How the items are linked:
~: fl->fs, nj->jr, jg->lm, hc->bz, bh->sl, dp->lj, qf->td, gg->dp, ns->jq, gr->hj, bz->bl, sl->hd, qd->zs, gd->qf, qm->dc, lb->lh, cl->mc, zf->jp, zb->sz, zn->qm, pn->zq, hj->lb, sz->jj, fh->zn, ft->bh, gn->zb, rz->cj, jq->bm, dc->gd, bm->gn, cj->bn, bl->gr, dh->hc, cm->rz, jj->pn, jp->fh, sg->nj, pc->qd, cn->pc, fs->dh, lh->cl, hd->gg, tt->rl, zq->cn, td->dz, lj->fc, jr->cm, dz->jg, zs->ft, mc->tt, bn->ns, lm->fl, rr->zf, rl->sg, fc->rr
^: fl->dh, nj->cm, jg->fl, hc->bl, bh->hd, dp->fc, qf->dz, gg->lj, ns->bm, gr->lb, bz->gr, sl->gg, qd->ft, gd->td, qm->gd, lb->cl, cl->tt, zf->fh, zb->jj, zn->dc, pn->cn, hj->lh, sz->pn, fh->qm, ft->sl, gn->sz, rz->bn, jq->gn, dc->qf, bm->zb, cj->ns, bl->hj, dh->bz, cm->cj, jj->zq, jp->zn, sg->jr, pc->zs, cn->qd, fs->hc, lh->mc, hd->dp, tt->sg, zq->pc, td->jg, lj->rr, jr->rz, dz->lm, zs->bh, mc->rl, bn->jq, lm->fs, rr->jp, rl->nj, fc->zf
@: fl->jg, nj->rl, jg->td, hc->fs, bh->zs, dp->hd, qf->dc, gg->sl, ns->cj, gr->bz, bz->dh, sl->ft, qd->cn, gd->qm, qm->fh, lb->gr, cl->lb, zf->fc, zb->bm, zn->jp, pn->sz, hj->bl, sz->gn, fh->zf, ft->qd, gn->jq, rz->jr, jq->bn, dc->zn, bm->ns, cj->cm, bl->hc, dh->fl, cm->nj, jj->zb, jp->rr, sg->tt, pc->zq, cn->pn, fs->lm, lh->hj, hd->bh, tt->cl, zq->jj, td->gd, lj->gg, jr->sg, dz->qf, zs->pc, mc->lh, bn->rz, lm->dz, rr->lj, rl->mc, fc->dp
*: fl->lm, nj->sg, jg->dz, hc->dh, bh->ft, dp->gg, qf->gd, gg->hd, ns->bn, gr->bl, bz->hc, sl->bh, qd->pc, gd->dc, qm->zn, lb->hj, cl->lh, zf->rr, zb->gn, zn->fh, pn->jj, hj->gr, sz->zb, fh->jp, ft->zs, gn->bm, rz->cm, jq->ns, dc->qm, bm->jq, cj->rz, bl->bz, dh->fs, cm->jr, jj->sz, jp->zf, sg->rl, pc->cn, cn->zq, fs->fl, lh->lb, hd->sl, tt->mc, zq->pn, td->qf, lj->dp, jr->nj, dz->td, zs->qd, mc->cl, bn->cj, lm->jg, rr->fc, rl->tt, fc->lj
!: fl->qf, nj->cl, jg->dc, hc->jg, bh->cn, dp->ft, qf->fh, gg->zs, ns->jr, gr->fs, bz->lm, sl->pc, qd->jj, gd->jp, qm->rr, lb->hc, cl->bl, zf->gg, zb->bn, zn->fc, pn->bm, hj->dh, sz->ns, fh->lj, ft->zq, gn->cj, rz->rl, jq->cm, dc->zf, bm->rz, cj->sg, bl->fl, dh->dz, cm->tt, jj->jq, jp->dp, sg->lh, pc->sz, cn->zb, fs->td, lh->bz, hd->qd, tt->hj, zq->gn, td->zn, lj->bh, jr->mc, dz->qm, zs->pn, mc->gr, bn->nj, lm->gd, rr->hd, rl->lb, fc->sl

The rows follow the links: the fewer symbols apart two items are, the more alike their rows tend to be.

Each row is also shifted at random along 5 hidden directions that mean nothing.

Row, then item:
[-13, 1, -3, 18, -6, 6, -5, 1, 14, 6, 9, 8, 23, 2, 10, 9, -17, 7, 13, -3, 3, -11, -4, 1, 10, 1, -5, -16, -1, 1, 8, -6, 7, 3]: fh
[15, -5, 10, -1, 8, 6, -3, 6, 18, 3, 7, 1, 1, -8, 9, 32, 6, -19, 15, -5, 2, -9, 10, -21, 11, 5, 18, 9, -1, 1, 14, 2, 9, -22]: dh
[-1, 11, -12, 4, 0, 3, 11, -3, -12, 3, 3, 28, 17, 9, -5, -24, -11, 11, 5, 8, 6, 20, -14, 8, -8, -6, -36, -18, 1, 9, -8, 8, -1, 18]: qd
[9, -14, -1, 4, -6, 3, 14, 7, -1, 16, 11, 3, 10, 12, -10, -5, 1, 0, -8, 1, -19, 17, 13, 2, -18, 15, -7, 2, 5, 20, 18, -7, 10, 14]: ft
[-2, 1, -2, 9, 0, 9, -9, -1, 8, 3, 7, 9, 22, 1, 10, 24, -3, -7, 4, 14, 7, -16, 3, 7, 9, -12, 1, -4, 2, 0, -4, -10, 6, 2]: zf
[-21, -10, 3, 16, -13, 3, -20, -1, 7, -11, -3, -32, -7, -5, 4, 15, -7, 16, -1, -16, -8, -4, 1, -11, 12, 8, 27, 7, 10, -10, 25, 0, -8, -20]: hj
[-2, -11, 0, 12, -10, 3, -13, -14, -6, -1, -1, -15, -12, -7, -1, -6, -7, 15, -12, -2, -7, -8, -7, -2, -6, 3, 12, 1, 6, -23, 6, 3, -11, -15]: lb
[-6, 4, 5, -12, 1, 5, -2, -4, -12, 12, -11, -1, -20, -8, 1, -18, 1, 7, 3, 1, 17, -9, -19, -4, 2, -8, -1, 8, 0, -19, -12, 6, -6, 1]: tt
[5, 0, 2, -2, -2, 2, -9, -8, -1, 7, 5, 9, 15, 8, 3, 22, 11, -15, -7, 30, 9, -17, 11, 11, 2, -13, -2, 7, -1, -1, -14, -7, 1, 8]: fc
[37, -7, 8, -3, -9, -14, 5, 4, -2, 16, 8, 2, 7, 12, -12, -1, 9, -4, -2, 7, -2, 7, 20, 5, -1, 16, -10, 1, -4, 17, 7, -3, -1, 17]: sl
[12, 6, -12, 3, -8, -15, -16, -12, -12, -5, -16, -17, -3, 5, -14, 7, 3, 18, -4, 7, 8, 9, 2, 9, 12, 8, 2, 7, 8, 4, 8, 14, -16, -2]: jq
[2, 5, 3, 6, -8, -7, -11, -12, -7, -3, -10, -10, -16, -4, 0, -21, -9, 19, 0, -7, 12, -10, -16, 1, 4, 4, 1, -9, -4, -21, -6, 10, -18, -7]: lh
[-6, -14, 1, 3, -13, 4, -7, 6, -13, -13, 18, -10, 6, 15, -4, -2, 12, -2, -28, 15, -30, 23, 13, 6, -22, -10, 1, 13, 13, 9, 9, -16, -7, 14]: bh
[-40, 9, 3, -10, 3, -24, 6, 3, 4, -18, 3, 1, 2, 7, 0, -3, 11, -16, -10, 7, 0, -4, 13, 16, -2, -3, -4, -5, -11, 12, -18, -9, -1, 12]: dp
[0, 4, 20, -10, 4, -6, -2, 7, 7, 11, 3, 7, -4, -2, 5, 14, 10, -22, 20, -2, 18, -16, 7, -20, 19, 7, 2, 4, -11, 0, 5, 10, 0, -7]: fl
[24, -19, 5, 21, -10, 14, 0, 0, 5, 10, 22, 5, 15, 2, 8, -3, -12, 6, -8, -3, -21, -6, 1, -2, -16, 3, 3, -7, 2, -7, 10, -16, 8, 2]: qm
[-30, 2, -16, 0, 7, -20, 18, 0, 12, -9, -24, -22, -9, -4, -17, -4, -2, 9, -8, -22, -10, 6, 11, 18, -2, 25, 17, -2, -3, 17, 4, 2, 9, -3]: bm
[15, -27, -1, 18, -1, 24, -10, -31, -7, 28, 11, 12, 3, -5, -2, 17, -5, 4, -13, 18, -12, -11, 3, -9, -25, 5, 5, 7, 13, -25, 10, 7, 0, -29]: bl
[24, -3, 12, 8, -4, -11, 15, 9, 14, -13, 16, 3, 2, 3, 8, -29, -8, -4, -4, -24, -22, -3, 2, -4, -15, 12, 0, -24, -16, 2, -3, -17, 6, 7]: gd
[15, 8, 8, -10, 0, -33, 8, 14, 15, -4, -5, -8, 3, 10, -7, 3, 12, -14, 12, -9, 11, -3, 19, 7, 20, 18, -2, -4, -17, 27, 2, -2, 1, 16]: gg

The symbols that take the first to the second take the third to the fourth, perhaps in another order. What is the fourth?
Answers are names.
[1, -3, 3, 14, -9, 10, -18, -3, 6, 21, 6, 6, 26, 4, 11, 25, -9, 3, 16, 14, 16, -17, -1, 0, 21, -8, 0, -1, 4, -2, 11, -4, 4, 3]
: [2, 1, 9, -7, -4, -16, -4, 0, 1, 6, 1, -2, 6, 8, -2, 12, 16, -14, -3, 15, 9, -11, 17, 10, 8, 1, 0, 7, -8, 10, -4, -4, 0, 13]
:: [-14, 1, -2, 18, -11, 11, -15, -13, -9, -18, 21, 14, 22, 9, 14, -13, -14, 11, -10, 15, -10, -2, -13, 7, -12, -23, -18, -20, 5, -17, -12, -8, -13, 1]
: fc

[9, 1, 0, -1, 0, -17, 21, 11, 8, -4, 5, 8, 7, 11, -11, -21, 0, -2, 3, -10, -9, 17, 12, 8, -8, 20, -16, -15, -12, 23, 3, -2, 6, 16]
: [5, 21, -15, -7, 16, -8, 22, 19, 18, -10, -24, -1, 2, -6, 0, -6, -11, 3, 18, -25, 13, 3, -12, 17, 17, -1, 1, -10, -9, 20, -9, -6, 19, 15]
:: [-2, -10, 7, -5, -3, -1, -11, -2, 1, 19, 4, -5, 8, 6, -2, 28, 18, -16, -9, 25, 4, -17, 22, 8, 4, -5, 10, 20, 2, 4, 1, -10, 5, 10]
: zs

[16, -24, 25, 5, -21, 10, -17, 0, -7, 25, 21, -9, -1, 8, 5, -2, 8, 0, -14, 10, -12, -13, 7, -14, -8, 3, 6, 14, 2, -14, 15, -12, -5, 9]
: [4, 9, 15, 7, -14, -18, -2, 0, -1, -7, 12, 9, 4, 9, 7, -34, -11, 10, 9, -11, 4, -4, -10, -1, 3, 7, -21, -25, -17, -9, -6, 1, -15, 10]
:: [-2, -8, 1, 6, -18, 9, -13, 16, -7, 10, 7, -13, 14, 14, -7, 14, 1, 14, 5, 3, -4, 19, 4, -5, 12, 0, 0, 16, 16, 18, 32, -4, 0, 19]
: qd

[-22, -26, -1, 20, 1, 10, 4, -18, 8, 36, -2, -2, -5, -8, -11, 2, -11, 14, -6, -11, -12, -14, 2, -6, -17, 28, 14, 0, 4, -17, 19, 3, 11, -23]
: [4, -1, -3, 11, 11, 1, 6, -17, 8, 3, 5, 23, 4, -10, 3, 4, -10, -4, 11, -3, 1, -7, 0, -7, -7, 13, -6, -21, -6, -11, -2, 16, 2, -29]
:: [8, 17, -11, -6, 4, -10, 2, 13, 8, 12, -30, -11, 3, -2, -5, 7, -5, 12, 24, -9, 33, -8, -10, 12, 36, 3, 1, 3, -3, 11, 0, 5, 6, 17]
: gn

[18, -3, -14, -1, 4, 22, 6, 15, 6, 6, -5, -9, 7, -5, 2, 14, -3, 4, -3, -1, -7, 6, -8, 9, 1, -15, 13, 17, 14, 14, 5, -17, 22, 14]
: [27, -6, -5, 4, -5, 9, 5, 5, -8, 5, 11, 10, 15, 13, -5, -7, -2, 5, -6, 8, -14, 21, 2, 3, -15, -2, -14, 1, 7, 13, 8, -7, 3, 15]
:: [-18, 23, -15, -2, 2, 4, 1, 15, -3, -26, -9, 3, 10, 3, 8, -8, -12, 12, 12, -4, 6, 17, -17, 10, 15, -21, -13, -8, 7, 15, -8, -3, 1, 15]
: ft

[8, 4, -1, 18, -7, 4, -8, -9, 4, 14, 8, 22, 23, 4, 8, 2, -18, 8, 16, 6, 13, -13, -8, 3, 11, -1, -17, -21, -5, -5, 0, 1, 0, 4]
: [-15, 1, 0, 17, -1, -4, 15, 6, 17, -15, 15, 9, 11, 1, 8, -24, -20, 6, 3, -24, -18, -2, -5, 2, -10, 13, -7, -32, -12, 2, -1, -15, 7, 1]
:: [-46, 1, 16, -12, 12, -7, 15, 4, 8, -1, 9, 14, -10, -3, 5, -11, 9, -22, 4, -7, 0, -12, 6, -11, -9, 7, -3, -4, -19, -4, -13, -1, 5, -5]
: fs

[-5, 15, 7, -12, -11, -28, -10, 4, -5, -12, 3, -4, 4, 15, -3, 2, 15, -7, 2, 14, 14, 0, 12, 9, 18, -2, -13, -2, -9, 14, -9, 3, -18, 18]
: [-14, 5, -3, -4, 8, -7, 5, -12, 1, 7, 1, 20, 13, 4, 3, 6, 5, -16, -4, 19, 9, -15, 8, 17, -7, -7, -9, -9, -10, 0, -25, -4, 5, 5]
:: [-16, -11, -13, 4, 1, 6, 0, -13, -10, -1, -3, -8, -4, 1, -15, 7, 1, 12, -13, 7, -14, 21, 8, 0, -14, 8, 2, 12, 15, 4, 15, 12, -3, -14]
: bm

[-9, 7, 3, -14, 8, 2, 7, 11, 1, -25, -11, -14, -26, -11, 7, -20, 2, -3, -6, -18, -5, -1, -17, -2, -6, -12, 13, 5, -3, -11, -16, -7, 1, -4]
: [9, -10, -6, 17, 2, 8, -3, -19, 3, -6, 5, 1, -2, -8, -1, 0, -10, 6, -11, -4, -18, -6, -1, -1, -21, 7, 9, -9, 3, -17, 1, 1, -1, -28]
:: [-23, 3, 21, -13, 4, -14, 9, 18, 15, -13, 9, -4, -13, -4, 8, -10, 11, -23, 3, -19, -5, -8, 8, -10, 2, 6, 8, -3, -19, 4, -7, -7, 3, 0]
: qm

[-15, 5, -11, 2, -3, 13, -2, 14, -3, 14, -10, 0, 12, 3, -3, 10, -7, 16, 15, 3, 14, 10, -14, 1, 20, -11, -7, 10, 14, 12, 11, -1, 8, 17]
: [20, 3, -10, -3, -6, 4, -14, -11, -14, 34, -24, -3, 2, 1, -10, 16, 2, 15, 1, 23, 31, -13, -6, 15, 19, -7, -2, 17, 8, -5, -5, 9, -3, 15]
:: [39, 3, 15, -9, 9, 0, -2, -3, 5, 16, 6, 19, 1, -4, 5, 16, 7, -21, 21, 8, 22, -18, 5, -16, 10, 5, -7, -1, -11, -3, -2, 14, 3, -13]
: dz

[12, 2, 4, -8, -8, 6, -20, -8, -22, -6, -7, -9, -22, -4, 6, -17, 3, 10, -12, 11, 10, -6, -22, -1, 2, -22, 0, 10, 4, -29, -16, 5, -21, 1]
: [-37, 10, 5, -15, 4, 7, -2, 9, -6, -1, -14, -7, -22, -9, 6, -12, 3, 4, 8, -7, 15, 0, -18, -11, 8, -11, 4, 12, 0, -8, -5, 7, -3, 1]
:: [-1, 1, 5, -15, 14, 11, 8, 27, 13, -15, -11, -22, -21, -13, 8, 11, 8, -11, 10, -24, -2, 6, -6, -21, 9, -5, 26, 22, 4, 7, 10, -7, 16, -4]
: jr

[-39, 8, 17, -12, 0, -2, -16, 2, -5, -20, 10, 1, -8, -1, 12, 8, 13, -17, 6, 12, 10, -5, 0, -14, 10, -18, -2, 5, -3, -9, -11, 1, -11, -8]
: [-41, -3, 8, -1, 7, 4, -2, -7, 5, 20, 4, 14, 1, -7, 1, 20, 3, -10, 20, 3, 17, -13, 6, -19, 11, 8, -1, 0, -4, -8, 9, 15, 1, -20]
:: [3, -3, 2, 1, -3, -3, 1, 6, 7, -9, -11, -24, -21, -10, 3, -14, -5, 7, -5, -24, -8, -8, -10, -3, -1, 6, 22, 1, -2, -13, -1, -6, 1, -7]
: tt

[11, -19, -7, 5, -5, 21, 4, 15, -1, -9, 17, -11, 9, 10, 1, 4, 4, -1, -25, 1, -37, 28, 9, 0, -26, -7, 12, 17, 19, 16, 18, -24, 11, 10]
: [17, 18, -11, -6, 0, 2, -10, 13, -1, 2, -22, -8, 7, 1, 0, 11, -4, 11, 16, 1, 25, 0, -14, 9, 32, -14, -1, 9, 6, 10, 0, 1, 2, 17]
:: [33, -17, 26, -8, -5, 1, -2, 6, 0, 13, 20, -3, -9, 2, 5, -1, 17, -19, -11, 7, -10, -14, 11, -12, -11, 0, 9, 12, -8, -9, 1, -12, 0, 6]
: qm

[-38, 4, -2, 9, 3, -1, -9, -9, 7, -5, 0, 7, 2, -8, 4, 13, -7, 3, 15, -8, 6, -7, -2, -15, 10, 7, 0, -11, -2, -8, 8, 16, -4, -27]
: [39, -7, 18, -11, 10, 1, 5, 9, 17, 16, 9, 5, -6, -5, 7, 21, 14, -27, 11, -3, 4, -17, 14, -19, 5, 7, 11, 9, -9, 2, 5, -1, 12, -12]
:: [8, 16, -15, -5, 3, -23, 6, -5, -1, -11, -25, -12, -7, -1, -13, -6, -1, 11, 0, -6, 12, 0, 0, 22, 8, 9, -1, -6, -4, 8, -12, 7, -6, 6]
: bn

